Below are the code and all the weights of a small trained network. Each question names an input and a class and asks about switching units off, where a switched-off unit gives its printed mean instead of its output.

import numpy as np


def w(rows, s, z=0):
    codes = np.array(rows[::2]) - 128.0
    scale = np.full(codes.shape[1], s)
    scale[-1] = z or s
    return codes * scale


def f(y):
    return np.maximum(y, 0)


def log_softmax(a):
    a = a - a.max(-1, keepdims=True)
    return a - np.log(np.exp(a).sum(-1, keepdims=True))


def net(x, mask):
    res = np.array(x, float).reshape(1, 8) / 4 @ E
    y = f(res @ A[0][:, :-1].T + A[0][:, -1])
    res = res + np.where(mask, y, B[0][:, -1]) @ B[0][:, :-1]
    return log_softmax(res[-1] @ U[:, :-1].T + U[:, -1])


A, B = {}, {}
E = w([
[55,52,37,152,109,146,130],'x0',
[182,95,200,61,88,132,56],'x1',
[172,110,156,52,181,145,158],'x2',
[192,123,111,114,83,100,142],'x3',
[170,75,139,151,179,2,49],'x4',
[122,148,114,33,70,113,148],'x5',
[109,113,105,147,151,151,97],'x6',
[134,100,160,176,49,108,248],'x7',
],0.0091)
A[0] = w([
[172,191,175,157,77,67,130,104],'N1',
[76,77,82,199,181,44,102,165],'N2',
[153,103,169,140,90,169,204,126],'N3',
[82,118,178,182,65,163,60,178],'N4',
[134,140,139,174,83,186,78,113],'N5',
[59,131,93,103,130,171,167,173],'N6',
[166,108,245,142,135,101,145,199],'N7',
[144,137,110,91,44,51,158,130],'N8',
[73,73,98,189,151,145,84,254],'N9',
[86,174,198,209,135,99,164,188],'N10',
],0.011,0.0053)
B[0] = w([
[108,155,97,140,127,110,133,190],'N1',
[152,100,50,90,83,94,100,248],'N2',
[116,103,152,123,46,112,73,203],'N3',
[87,126,76,156,140,184,134,192],'N4',
[87,163,92,125,110,129,135,165],'N5',
[124,151,84,248,127,130,114,222],'N6',
[121,121,88,100,130,125,72,225],'N7',
[116,144,116,198,170,142,130,210],'N8',
[121,107,89,88,158,136,144,245],'N9',
[57,135,122,140,174,214,35,208],'N10',
],0.011)
U = w([
[210,142,164,200,109,30,153,115],'0',
[137,82,117,199,104,125,255,3],'1',
[34,168,95,183,218,184,110,210],'2',
[235,219,209,93,240,112,170,37],'3',
[103,88,207,80,113,126,52,134],'4',
[156,71,66,84,124,51,130,110],'5',
],0.0096,0.0039)

Each question gives the input, the list of numbers given to net, and the class t.
The units are the neurons (one row each of A and B). Each row of codes is followed by its name. A weight is (code - 128) times the scale printed after its matrix; where a second scale follows, it is the last column's (A, B and U).
mask holds one flag per neuron, in row order. A switched-off neuron (its flag False) gives its mean, the last column of its row in B, instead of its output. The means were averaged over made-up inputs and are rounded, as every weight is.
A unit's drop is (log p(t) with every unit on - log p(t) with that unit switched off) / (log p(t) with every unit on - log p(t) with every unit switched off).
The circuit of an input: a set's keep is (log p(t) with only the set's units on - log p(t) with every unit switched off) / (log p(t) with every unit on - log p(t) with every unit switched off). Starting from all 10 units, units are removed one at a time, each time the one whose removal leaves the highest keep (on an exact tie, the one counted first), for as long as the keep stays at least 0.8.
units of the circuit, in order: the units of the circuit, biggest drop first
top k neurons: the k neurons with the biggest drops, biggest first
drop when u is switched off: that unit's drop, to one decimal
input [-1,-6,7,3,5,-4,8,3], class 5: units of the circuit, in order -> (N2)
input [4,4,1,-3,-3,0,2,5], class 1: top 2 neurons -> (N10 N7)
input [-3,3,5,4,3,-7,8,2], class 5: units of the circuit, in order -> (N10 N8)
input [-2,5,-3,4,3,3,-5,0], class 0: units of the circuit, in order -> (N10 N9)
input [6,-1,4,7,-2,1,7,4], class 1: units of the circuit, in order -> (N10 N7)
input [-5,4,4,5,1,-7,-1,-5], class 3: top 3 neurons -> (N2 N3 N10)
input [7,4,7,4,-1,-5,1,-1], class 4: top 3 neurons -> (N2 N6 N8)
input [-7,8,-2,7,2,-5,-2,4], class 2: units of the circuit, in order -> (N1 N8 N2)
input [-3,3,-8,-3,5,2,6,-8], class 5: top 2 neurons -> (N2 N10)
input [-8,-4,4,6,-3,-4,-3,-4], class 3: top 2 neurons -> (N6 N4)
input [3,-3,-3,7,-8,2,-3,2], class 1: top 4 neurons -> (N10 N7 N3 N4)
input [-2,2,-2,4,-8,-2,-7,8], class 2: top 2 neurons -> (N10 N8)
input [2,-4,-6,3,3,1,-6,-3], class 5: top 2 neurons -> (N2 N6)
input [-3,8,-5,0,3,4,-7,4], class 2: units of the circuit, in order -> (N8)
input [5,-8,-2,2,5,6,-5,7], class 2: top 3 neurons -> (N8 N10 N6)
input [2,4,6,3,-4,7,-3,0], class 0: drop when N7 is switched off -> 0.1
input [3,-8,8,-4,7,4,6,-3], class 5: drop when N9 is switched off -> 0.0
input [1,-3,-5,-4,5,6,-6,-3], class 5: drop when N2 is switched off -> 0.3
input [5,0,7,-2,-4,7,-5,3], class 1: drop when N10 is switched off -> 0.6
input [-8,2,0,-7,6,1,8,0], class 4: units of the circuit, in order -> (N6)
